Here is a tiny trained network, its code and every weight. The questions are about switching its units off for an input and a target symbol, where a switched-off unit gives its printed mean instead of its output.

import numpy as np


def w(rows, s, z=0):
    codes = np.array(rows[::2]) - 128.0
    scale = np.full(codes.shape[1], s)
    scale[-1] = z or s
    return codes * scale


def norm(h):
    return h / np.sqrt((h * h).mean(-1, keepdims=True) + 1e-5)


def f(y):
    return np.maximum(y, 0)


def softmax(a):
    e = np.exp(a - a.max(-1, keepdims=True))
    return e / e.sum(-1, keepdims=True)


def log_softmax(a):
    a = a - a.max(-1, keepdims=True)
    return a - np.log(np.exp(a).sum(-1, keepdims=True))


def net(x, mask):
    ids = ['αγδεζηθλστφψω'.index(c) for c in x.split()]
    T = len(ids)
    res = E[ids] + P[:T]
    r = norm(res)
    for j in range(2):
        rows = slice(4 * j, 4 * j + 4)
        q, k, v = (r @ M[0][rows].T for M in (Q, K, V))
        z = softmax(np.where(np.tri(T) > 0, q @ k.T / 4**0.5, -1e9)) @ v
        o = O[0][rows]
        res = res + np.where(mask[j], z, o[:, -1]) @ o[:, :-1]
    y = f(norm(res) @ A[0][:, :-1].T + A[0][:, -1])
    res = res + np.where(mask[2:26], y, B[0][:, -1]) @ B[0][:, :-1]
    return log_softmax(norm(res)[-1] @ U[:, :-1].T + U[:, -1])


Q, K, V, O, A, B = {}, {}, {}, {}, {}, {}
E = w([
[120,254,92],'α',
[220,66,155],'γ',
[128,122,111],'δ',
[178,82,156],'ε',
[125,131,129],'ζ',
[129,125,120],'η',
[123,137,131],'θ',
[137,123,124],'λ',
[126,143,133],'σ',
[134,123,102],'τ',
[110,105,180],'φ',
[123,150,126],'ψ',
[128,130,125],'ω',
],0.027)
P = w([
[62,109,151],'0',
[153,210,119],'1',
[131,180,77],'2',
[104,201,105],'3',
[102,52,169],'4',
[192,167,148],'5',
[220,81,106],'6',
[253,147,218],'7',
[135,18,207],'8',
],0.017)
Q[0] = w([
[242,251,151],'H1',
[212,108,175],'H1',
[132,67,153],'H1',
[154,108,91],'H1',
[199,188,58],'H2',
[26,185,13],'H2',
[226,119,164],'H2',
[164,168,76],'H2',
],0.028)
K[0] = w([
[53,11,141],'H1',
[174,66,140],'H1',
[185,136,134],'H1',
[163,139,96],'H1',
[103,58,57],'H2',
[4,85,168],'H2',
[197,129,74],'H2',
[104,83,88],'H2',
],0.038)
V[0] = w([
[117,136,23],'H1',
[109,55,41],'H1',
[94,82,164],'H1',
[141,120,142],'H1',
[87,163,2],'H2',
[206,142,189],'H2',
[152,178,57],'H2',
[171,16,76],'H2',
],0.033)
O[0] = w([
[203,121,201,76],'H1',
[158,202,251,194],'H1',
[61,173,176,245],'H1',
[124,137,110,129],'H1',
[192,17,140,165],'H2',
[106,218,206,114],'H2',
[168,92,206,153],'H2',
[254,176,88,128],'H2',
],0.034,0.012)
A[0] = w([
[110,126,118,95],'N1',
[113,154,102,96],'N2',
[98,119,196,5],'N3',
[187,154,206,165],'N4',
[146,147,160,133],'N5',
[212,104,86,104],'N6',
[164,147,163,161],'N7',
[100,127,165,88],'N8',
[112,159,93,98],'N9',
[138,116,185,198],'N10',
[120,139,118,108],'N11',
[117,140,116,99],'N12',
[87,122,89,56],'N13',
[131,126,118,60],'N14',
[126,161,121,108],'N15',
[113,125,123,96],'N16',
[85,126,183,48],'N17',
[106,121,183,34],'N18',
[118,117,155,78],'N19',
[116,162,116,152],'N20',
[144,148,166,141],'N21',
[197,254,44,174],'N22',
[140,114,187,202],'N23',
[143,165,155,167],'N24',
],0.034,0.011)
B[0] = w([
[140,124,136,144],'N1',
[133,156,129,157],'N2',
[113,93,75,142],'N3',
[115,52,157,250],'N4',
[152,109,132,172],'N5',
[74,131,162,174],'N6',
[129,86,147,196],'N7',
[138,113,104,142],'N8',
[137,167,135,165],'N9',
[150,160,108,210],'N10',
[127,140,130,140],'N11',
[131,141,132,141],'N12',
[175,123,152,173],'N13',
[158,130,125,128],'N14',
[146,118,125,151],'N15',
[132,123,134,138],'N16',
[134,95,80,145],'N17',
[120,102,82,140],'N18',
[120,122,106,135],'N19',
[128,160,136,175],'N20',
[151,107,129,178],'N21',
[149,8,81,229],'N22',
[151,161,110,215],'N23',
[116,121,109,185],'N24',
],0.13,0.018)
U = w([
[113,128,125,84],'α',
[138,136,97,89],'γ',
[66,124,185,111],'δ',
[131,139,87,77],'ε',
[115,163,129,255],'ζ',
[216,177,142,159],'η',
[74,147,123,184],'θ',
[248,135,66,76],'λ',
[53,135,108,164],'σ',
[180,112,249,133],'τ',
[98,142,83,120],'φ',
[18,60,107,17],'ψ',
[150,169,132,181],'ω',
],0.02,0.0096)

Each question gives the input, a string of symbols that net reads in full, and the target symbol t.
The units are the heads (4 rows each of Q, K, V and O) and the neurons (one row each of A and B). Each row of codes is followed by its name. A weight is (code - 128) times the scale printed after its matrix; where a second scale follows, it is the last column's (O, A, B and U).
mask holds one flag per unit, heads first, then neurons. A switched-off unit (its flag False) gives its mean, the last column of its rows in O or B, instead of its output. The means were averaged over made-up inputs and are rounded, as every weight is.
A unit's drop is (log p(t) with every unit on - log p(t) with that unit switched off) / (log p(t) with every unit on - log p(t) with every unit switched off).
The circuit of an input: a set's keep is (log p(t) with only the set's units on - log p(t) with every unit switched off) / (log p(t) with every unit on - log p(t) with every unit switched off). Starting from the 12 units with the biggest drops (on a tie, the unit counted first), units are removed one at a time, each time the one whose removal leaves the highest keep (on an exact tie, the one counted first), for as long as the keep stays at least 0.8.
units of the circuit, in order: the units of the circuit, biggest drop first
unit that matters most: the unit with the biggest drop
k most important neurons: the k neurons with the biggest drops, biggest first
which heads matter: for each layer, one digit per head in row order, 1 if its drop is at least 0.15 and else 0, layers parted by /
input ζ λ τ δ, target ζ: which heads matter : 11
input ψ λ η τ θ, target λ: units of the circuit, in order : [N4 H1]
input ζ φ ζ, target ζ: most important neuron : [N4]
input η δ λ λ, target η: which heads matter : 11
input σ λ η, target σ: which heads matter : 01
input τ ψ ζ, target τ: 2 most important neurons : [N22 N6]
input ω λ λ τ ω, target λ: units of the circuit, in order : [N4 H1]
input ζ λ λ σ ω λ τ τ ζ, target λ: units of the circuit, in order : [H1 N4]
input δ ψ σ, target δ: which heads matter : 11
input τ ζ λ τ ω ψ τ η ω, target ψ: which heads matter : 10
input τ τ τ λ, target τ: which heads matter : 11
input τ τ τ τ τ σ δ α τ, target σ: units of the circuit, in order : [N4 N22 H2 H1]
input λ τ τ ε τ τ, target τ: 2 most important neurons : [N22 N4]
input λ λ τ ω ζ η τ τ τ, target η: unit that matters most : H2
input ε τ τ ω ε, target τ: units of the circuit, in order : [H1 N22 N6]
input ψ τ ζ ψ, target ψ: which heads matter : 01
input ψ τ ω, target ψ: which heads matter : 01
input λ λ τ λ φ η, target τ: which heads matter : 01
input ψ ω τ, target ψ: which heads matter : 01
input ω ψ ψ τ τ, target ψ: unit that matters most : N13
input τ η φ τ τ ψ η ψ ζ, target ψ: which heads matter : 10
input λ τ λ λ τ λ σ γ λ, target λ: which heads matter : 11
input τ τ λ ω τ ψ ψ ζ λ, target ψ: 3 most important neurons : [N23 N10 N22]
input θ ψ α, target ζ: 3 most important neurons : [N4 N22 N13]
